Below are the code and all the weights of a small trained network. Each question names an input and a target symbol and asks about switching units off, where a switched-off unit gives its printed mean instead of its output.

import numpy as np


def w(rows, s, z=0):
    codes = np.array(rows[::2]) - 128.0
    scale = np.full(codes.shape[1], s)
    scale[-1] = z or s
    return codes * scale


def norm(h):
    return h / np.sqrt((h * h).mean(-1, keepdims=True) + 1e-5)


def f(y):
    return np.maximum(y, 0)


def softmax(a):
    e = np.exp(a - a.max(-1, keepdims=True))
    return e / e.sum(-1, keepdims=True)


def log_softmax(a):
    a = a - a.max(-1, keepdims=True)
    return a - np.log(np.exp(a).sum(-1, keepdims=True))


def net(x, mask):
    ids = ['γδζηλμξπστφψω'.index(c) for c in x.split()]
    T = len(ids)
    res = E[ids] + P[:T]
    u = 0
    for l in range(3):
        q, k, v = (norm(res) @ M[l].T for M in (Q, K, V))
        z = softmax(np.where(np.tri(T) > 0, q @ k.T / 4**0.5, -1e9)) @ v
        res = res + np.where(mask[u], z, O[l][:, -1]) @ O[l][:, :-1]
        u += 1
        y = f(norm(res) @ A[l][:, :-1].T + A[l][:, -1])
        res = res + np.where(mask[u : u + 4], y, B[l][:, -1]) @ B[l][:, :-1]
        u += 4
    return log_softmax(norm(res)[-1] @ U[:, :-1].T + U[:, -1])


Q, K, V, O, A, B = {}, {}, {}, {}, {}, {}
E = w([
[94,211,172,177,109,132,110,138,91,95],'γ',
[64,106,149,159,132,133,90,130,152,39],'δ',
[188,145,134,188,150,148,188,207,97,182],'ζ',
[130,100,114,122,191,130,92,176,119,156],'η',
[97,175,79,179,97,169,118,124,130,95],'λ',
[84,51,149,91,173,176,160,143,212,116],'μ',
[113,182,93,74,155,102,182,44,104,136],'ξ',
[163,167,166,151,154,167,204,98,129,152],'π',
[197,116,151,89,171,94,76,105,192,200],'σ',
[106,71,190,2,123,108,141,20,223,140],'τ',
[145,122,143,126,217,181,170,89,171,148],'φ',
[85,101,187,155,116,65,153,144,121,93],'ψ',
[163,143,191,105,104,58,133,114,94,145],'ω',
],0.034)
P = w([
[90,213,177,199,254,117,230,54,213,201],'0',
[130,247,132,124,247,127,225,133,237,101],'1',
[124,182,173,204,231,140,168,109,186,143],'2',
[138,196,148,137,212,145,169,159,211,100],'3',
[126,173,142,153,202,141,138,147,164,104],'4',
[141,143,148,135,169,148,142,159,141,122],'5',
[122,162,141,134,155,124,134,173,145,140],'6',
[133,136,131,105,148,151,122,208,121,116],'7',
[126,109,158,124,127,126,94,207,125,152],'8',
[125,81,123,70,126,136,81,129,80,85],'9',
[126,100,142,101,96,112,70,202,122,129],'10',
[143,74,112,59,82,109,78,156,93,96],'11',
[94,104,96,49,98,127,87,167,89,109],'12',
],0.0099)
Q[0] = w([
[1,114,96,102,123,118,140,111,153,54],'L0H0',
[109,160,201,131,56,82,145,93,80,121],'L0H0',
[114,84,178,128,123,48,68,175,175,96],'L0H0',
[111,151,121,198,146,151,65,218,89,109],'L0H0',
],0.072)
K[0] = w([
[2,113,78,101,149,106,133,95,152,62],'L0H0',
[110,179,190,140,42,57,149,82,87,94],'L0H0',
[94,40,157,126,85,71,62,191,147,125],'L0H0',
[124,150,96,168,103,162,74,198,43,98],'L0H0',
],0.074)
V[0] = w([
[103,102,74,142,125,11,91,146,102,108],'L0H0',
[109,124,171,141,254,116,234,140,125,131],'L0H0',
[100,77,39,191,103,178,162,147,145,102],'L0H0',
[192,119,49,107,198,153,84,100,186,211],'L0H0',
],0.046)
O[0] = w([
[77,108,62,129,160,28,99,253,119,139,83],'L0H0',
[99,113,93,154,236,204,175,176,118,109,253],'L0H0',
[22,189,205,167,135,47,230,145,113,128,64],'L0H0',
[210,166,230,9,167,53,127,136,61,104,166],'L0H0',
],0.025,0.057)
A[0] = w([
[199,233,46,216,113,211,161,172,45,189,253],'L0N0',
[171,253,144,197,75,110,221,126,56,170,88],'L0N1',
[84,181,111,251,115,126,97,91,187,106,120],'L0N2',
[28,36,169,194,159,149,199,122,201,101,198],'L0N3',
],0.047,0.0038)
B[0] = w([
[234,193,50,116,74,149,130,137,61,143,255],'L0N0',
[173,191,94,69,88,149,180,112,139,254,157],'L0N1',
[90,228,112,71,109,152,50,129,151,108,207],'L0N2',
[149,73,241,54,97,169,93,200,101,111,240],'L0N3',
],0.035,0.041)
Q[1] = w([
[140,143,112,107,93,183,130,125,145,179],'L1H0',
[68,67,152,227,250,3,187,74,132,96],'L1H0',
[66,155,150,197,221,24,146,5,168,93],'L1H0',
[229,162,155,51,152,148,108,149,69,126],'L1H0',
],0.049)
K[1] = w([
[92,129,154,143,110,96,141,86,146,141],'L1H0',
[207,55,141,113,223,192,41,166,83,23],'L1H0',
[215,68,108,102,253,149,152,75,66,73],'L1H0',
[31,153,209,129,64,177,95,182,179,142],'L1H0',
],0.049)
V[1] = w([
[228,66,146,113,121,190,141,169,168,131],'L1H0',
[190,95,142,211,136,59,181,107,65,106],'L1H0',
[207,95,113,133,141,170,110,108,152,136],'L1H0',
[6,192,139,175,14,55,89,65,241,135],'L1H0',
],0.023)
O[1] = w([
[104,135,130,110,161,137,96,95,95,152,187],'L1H0',
[169,175,106,173,155,89,132,147,200,123,1],'L1H0',
[112,156,112,124,163,136,93,116,140,143,143],'L1H0',
[126,80,140,155,3,81,150,125,126,167,74],'L1H0',
],0.027,0.039)
A[1] = w([
[113,21,188,107,173,213,174,34,255,139,149],'L1N0',
[88,44,94,186,160,167,117,177,142,113,2],'L1N1',
[147,133,111,124,160,99,245,137,77,130,105],'L1N2',
[151,62,4,145,158,130,158,53,101,128,128],'L1N3',
],0.057,0.0051)
B[1] = w([
[59,114,198,95,192,162,81,37,123,133,201],'L1N0',
[96,91,134,159,194,120,181,166,171,222,161],'L1N1',
[90,158,161,158,142,99,94,104,80,124,233],'L1N2',
[59,98,110,1,101,102,155,112,96,110,252],'L1N3',
],0.043,0.027)
Q[2] = w([
[162,104,164,60,146,111,100,96,58,125],'L2H0',
[158,187,177,56,96,96,103,90,74,134],'L2H0',
[181,114,172,31,88,158,62,63,2,55],'L2H0',
[140,86,133,104,157,149,159,137,125,202],'L2H0',
],0.049)
K[2] = w([
[106,97,104,127,61,104,110,150,176,157],'L2H0',
[108,114,132,145,62,100,129,127,162,151],'L2H0',
[114,74,114,175,2,67,101,144,166,133],'L2H0',
[136,102,114,96,138,121,137,106,110,148],'L2H0',
],0.049)
V[2] = w([
[79,66,146,121,234,100,100,194,90,111],'L2H0',
[145,124,175,248,101,169,111,181,142,86],'L2H0',
[78,174,193,63,178,100,180,184,146,204],'L2H0',
[177,65,51,180,109,154,146,120,201,254],'L2H0',
],0.051)
O[2] = w([
[143,1,107,195,75,108,122,112,83,157,107],'L2H0',
[119,126,207,131,168,203,58,128,105,178,29],'L2H0',
[137,128,141,147,102,61,190,94,184,227,170],'L2H0',
[139,123,64,52,252,165,129,101,86,176,2],'L2H0',
],0.033,0.029)
A[2] = w([
[141,98,1,137,132,139,171,97,167,79,64],'L2N0',
[47,114,163,76,237,123,145,238,179,182,2],'L2N1',
[28,26,16,183,139,205,191,250,196,168,106],'L2N2',
[156,150,109,119,142,252,54,44,166,144,100],'L2N3',
],0.064,0.0082)
B[2] = w([
[96,157,153,123,92,85,100,74,35,138,183],'L2N0',
[122,110,120,173,16,60,102,144,115,151,156],'L2N1',
[161,3,117,130,224,161,159,193,129,162,194],'L2N2',
[121,117,85,184,67,99,122,170,190,140,253],'L2N3',
],0.053,0.05)
U = w([
[121,61,78,122,158,153,109,138,103,234,192],'γ',
[155,175,25,197,84,147,86,137,162,122,172],'δ',
[244,105,120,75,129,110,76,123,167,109,108],'ζ',
[230,195,118,162,104,204,201,197,41,170,35],'η',
[78,107,39,48,106,145,179,105,54,68,115],'λ',
[107,186,105,79,123,94,197,136,189,203,191],'μ',
[102,169,103,217,105,50,88,145,34,135,126],'ξ',
[166,112,83,150,92,254,198,49,168,77,119],'π',
[49,58,96,92,112,97,77,63,212,99,96],'σ',
[101,89,113,158,178,107,178,221,145,108,218],'τ',
[77,148,178,141,216,184,146,86,133,125,194],'φ',
[54,173,126,79,142,189,45,227,149,71,137],'ψ',
[89,49,233,87,26,167,131,148,94,105,2],'ω',
],0.009,0.0063)

Each question gives the input, a string of symbols that net reads in full, and the target symbol t.
The units are the heads (4 rows each of Q, K, V and O) and the neurons (one row each of A and B). Each row of codes is followed by its name. A weight is (code - 128) times the scale printed after its matrix; where a second scale follows, it is the last column's (O, A, B and U).
mask holds one flag per unit, layer by layer, with each layer's heads first. A switched-off unit (its flag False) gives its mean, the last column of its rows in O or B, instead of its output. The means were averaged over made-up inputs and are rounded, as every weight is.
A unit's drop is (log p(t) with every unit on - log p(t) with that unit switched off) / (log p(t) with every unit on - log p(t) with every unit switched off).
The circuit of an input: a set's keep is (log p(t) with only the set's units on - log p(t) with every unit switched off) / (log p(t) with every unit on - log p(t) with every unit switched off). Starting from the 12 units with the biggest drops (on a tie, the unit counted first), units are removed one at a time, each time the one whose removal leaves the highest keep (on an exact tie, the one counted first), for as long as the keep stays at least 0.8.
units of the circuit, in order: the units of the circuit, biggest drop first
most important unit: the unit with the biggest drop
top k neurons: the k neurons with the biggest drops, biggest first
top k neurons in layer l: the k neurons of layer l with the biggest drops, biggest first
drop of u: that unit's drop, to one decimal
input λ ξ ξ π λ σ φ ξ ξ ψ ζ γ τ, target ψ: units of the circuit, in order	L2H0; L0H0
input ξ γ ξ μ ω, target γ: units of the circuit, in order	L0H0; L2N2
input γ δ ψ γ σ σ ζ, target ψ: most important unit	L0N2
input ψ σ η, target ξ: top 2 neurons	L2N1; L0N0
input σ ψ ζ, target η: top 3 neurons	L0N0; L0N2; L2N2
input ξ ξ γ δ γ γ σ, target ψ: top 2 neurons	L0N0; L0N2
input σ ω σ ξ π ζ ξ ξ φ ψ ω, target γ: top 3 neurons	L2N2; L1N1; L0N1
input ψ ξ γ ω π, target λ: top 4 neurons	L1N3; L0N0; L0N2; L2N0
input φ σ λ ξ μ ξ τ ξ φ, target μ: units of the circuit, in order	L2H0; L0H0; L0N1
input ξ φ ξ ξ σ τ η, target τ: units of the circuit, in order	L0H0; L0N0; L2N0
input ξ ξ σ ξ λ λ π η, target μ: units of the circuit, in order	L0H0; L2H0
input ξ ζ γ τ, target σ: top 2 neurons in layer 2	L2N3; L2N1
input π ξ φ ζ, target η: top 3 neurons	L0N0; L2N3; L0N1
input ξ ω σ μ, target λ: most important unit	L2H0
input η ξ ξ ξ π ξ η γ, target δ: top 2 neurons	L2N3; L0N2
input φ ξ ξ δ ζ ψ σ σ ζ σ π, target γ: top 2 neurons	L0N3; L1N1
input τ π μ γ φ σ ψ π, target γ: top 2 neurons	L1N1; L2N3
input λ γ ω ξ, target λ: top 2 neurons	L1N3; L0N3
input μ ζ ψ ξ ξ δ π ψ ψ γ π ξ, target ψ: top 2 neurons	L0N2; L2N0
input ξ ξ π η σ ζ ξ η σ ξ, target ξ: most important unit	L2N0
input ξ σ ζ λ γ γ σ, target ψ: top 2 neurons	L0N0; L1N3
input ξ ζ ξ λ φ ξ π, target μ: top 2 neurons in layer 0	L0N1; L0N0
input σ ζ σ φ π δ η, target ξ: top 2 neurons	L1N2; L2N2
input ζ σ σ τ μ, target φ: top 2 neurons in layer 1	L1N0; L1N3
input ξ μ γ σ σ ξ ζ τ, target σ: top 2 neurons in layer 0	L0N0; L0N3
input ψ ξ η δ δ ψ φ φ ξ γ γ τ φ, target ψ: drop of L0N2	0.2
input σ ω τ π ξ ξ γ ξ, target ψ: drop of L0H0	3.2
